Below is a small trained network, with its code and all its weights. Each question gives an input and a class and asks what happens when units are switched off, that is, made to give their printed mean instead of their output.

import numpy as np


def w(rows, s, z=0):
    codes = np.array(rows[::2]) - 128.0
    scale = np.full(codes.shape[1], s)
    scale[-1] = z or s
    return codes * scale


def f(y):
    return y / 2 * (1 + np.tanh(0.7978845608 * (y + 0.044715 * y**3)))


def log_softmax(a):
    a = a - a.max(-1, keepdims=True)
    return a - np.log(np.exp(a).sum(-1, keepdims=True))


def net(x, mask):
    res = np.array(x, float).reshape(1, 3) / 4 @ E
    y = f(res @ A[0][:, :-1].T + A[0][:, -1])
    res = res + np.where(mask, y, B[0][:, -1]) @ B[0][:, :-1]
    return log_softmax(res[-1] @ U[:, :-1].T + U[:, -1])


A, B = {}, {}
E = w([
[167,152,21,112,93,90,54],'x0',
[118,75,168,126,77,74,92],'x1',
[119,169,122,90,7,151,186],'x2',
],0.012)
A[0] = w([
[2,128,170,111,148,187,186,149],'n1',
[162,232,94,123,207,200,169,104],'n2',
[92,111,95,178,195,131,87,104],'n3',
[119,70,118,168,200,131,80,37],'n4',
[135,153,49,148,155,161,145,109],'n5',
[145,193,134,116,58,123,202,201],'n6',
[177,190,117,126,170,205,130,108],'n7',
[176,92,218,135,81,53,64,185],'n8',
[132,62,138,129,111,89,67,16],'n9',
[166,138,144,146,191,102,91,2],'n10',
[143,115,65,132,114,67,87,98],'n11',
[136,100,124,210,170,125,100,82],'n12',
[109,124,218,177,165,164,167,79],'n13',
[133,145,55,122,119,139,16,106],'n14',
[170,198,77,134,128,76,67,27],'n15',
[166,146,43,59,125,132,79,108],'n16',
[156,68,81,108,122,93,136,102],'n17',
[202,89,127,166,209,82,85,55],'n18',
[188,115,73,138,90,115,84,96],'n19',
[164,217,125,104,184,197,137,125],'n20',
],0.0074,0.00082)
B[0] = w([
[148,102,115,139,162,202,167,254],'n1',
[127,64,213,34,119,4,95,241],'n2',
[78,173,101,59,60,127,111,204],'n3',
[88,219,45,121,77,213,57,220],'n4',
[151,73,140,120,175,84,186,177],'n5',
[66,172,69,106,101,158,118,249],'n6',
[123,110,143,65,125,44,102,188],'n7',
[89,90,187,77,175,2,69,224],'n8',
[133,96,135,87,132,154,83,183],'n9',
[100,165,97,119,99,212,133,184],'n10',
[146,107,185,159,214,148,185,220],'n11',
[79,171,83,92,76,165,82,188],'n12',
[171,78,130,229,146,170,196,248],'n13',
[183,123,159,165,124,142,138,251],'n14',
[196,71,160,189,116,166,116,230],'n15',
[178,101,109,184,165,180,182,240],'n16',
[152,89,129,151,164,112,111,160],'n17',
[100,187,108,93,107,146,129,238],'n18',
[145,92,171,170,144,183,187,219],'n19',
[112,98,222,62,124,56,141,203],'n20',
],0.0058,0.0062)
U = w([
[175,94,116,230,146,162,167,65],'0',
[127,98,140,61,124,2,108,255],'1',
[87,217,44,114,52,163,116,45],'2',
],0.0098,0.00068)

Each question gives the input, the list of numbers given to net, and the class t.
The units are the neurons (one row each of A and B). Each row of codes is followed by its name. A weight is (code - 128) times the scale printed after its matrix; where a second scale follows, it is the last column's (A, B and U).
mask holds one flag per neuron, in row order. A switched-off neuron (its flag False) gives its mean, the last column of its row in B, instead of its output. The means were averaged over made-up inputs and are rounded, as every weight is.
A unit's drop is (log p(t) with every unit on - log p(t) with that unit switched off) / (log p(t) with every unit on - log p(t) with every unit switched off).
The circuit of an input: a set's keep is (log p(t) with only the set's units on - log p(t) with every unit switched off) / (log p(t) with every unit on - log p(t) with every unit switched off). Starting from the 12 units with the biggest drops (on a tie, the unit counted first), units are removed one at a time, each time the one whose removal leaves the highest keep (on an exact tie, the one counted first), for as long as the keep stays at least 0.8.
units of the circuit, in order: the units of the circuit, biggest drop first
top k neurons: the k neurons with the biggest drops, biggest first
drop of u: that unit's drop, to one decimal
input [-4,-7,7], class 1: units of the circuit, in order => [n2; n20]
input [2,-8,-7], class 1: top neuron => [n2]
input [4,-3,2], class 0: top 2 neurons => [n8; n16]
input [5,3,-5], class 0: top 3 neurons => [n11; n15; n14]
input [2,1,-3], class 2: top 2 neurons => [n2; n13]
input [-1,-3,-4], class 2: top 2 neurons => [n8; n4]
input [-1,-6,6], class 1: top 3 neurons => [n2; n20; n4]
input [0,-4,3], class 1: drop of n4 => 0.2
input [8,7,5], class 0: drop of n3 => 0.0
input [-4,-6,-5], class 1: drop of n20 => 0.1
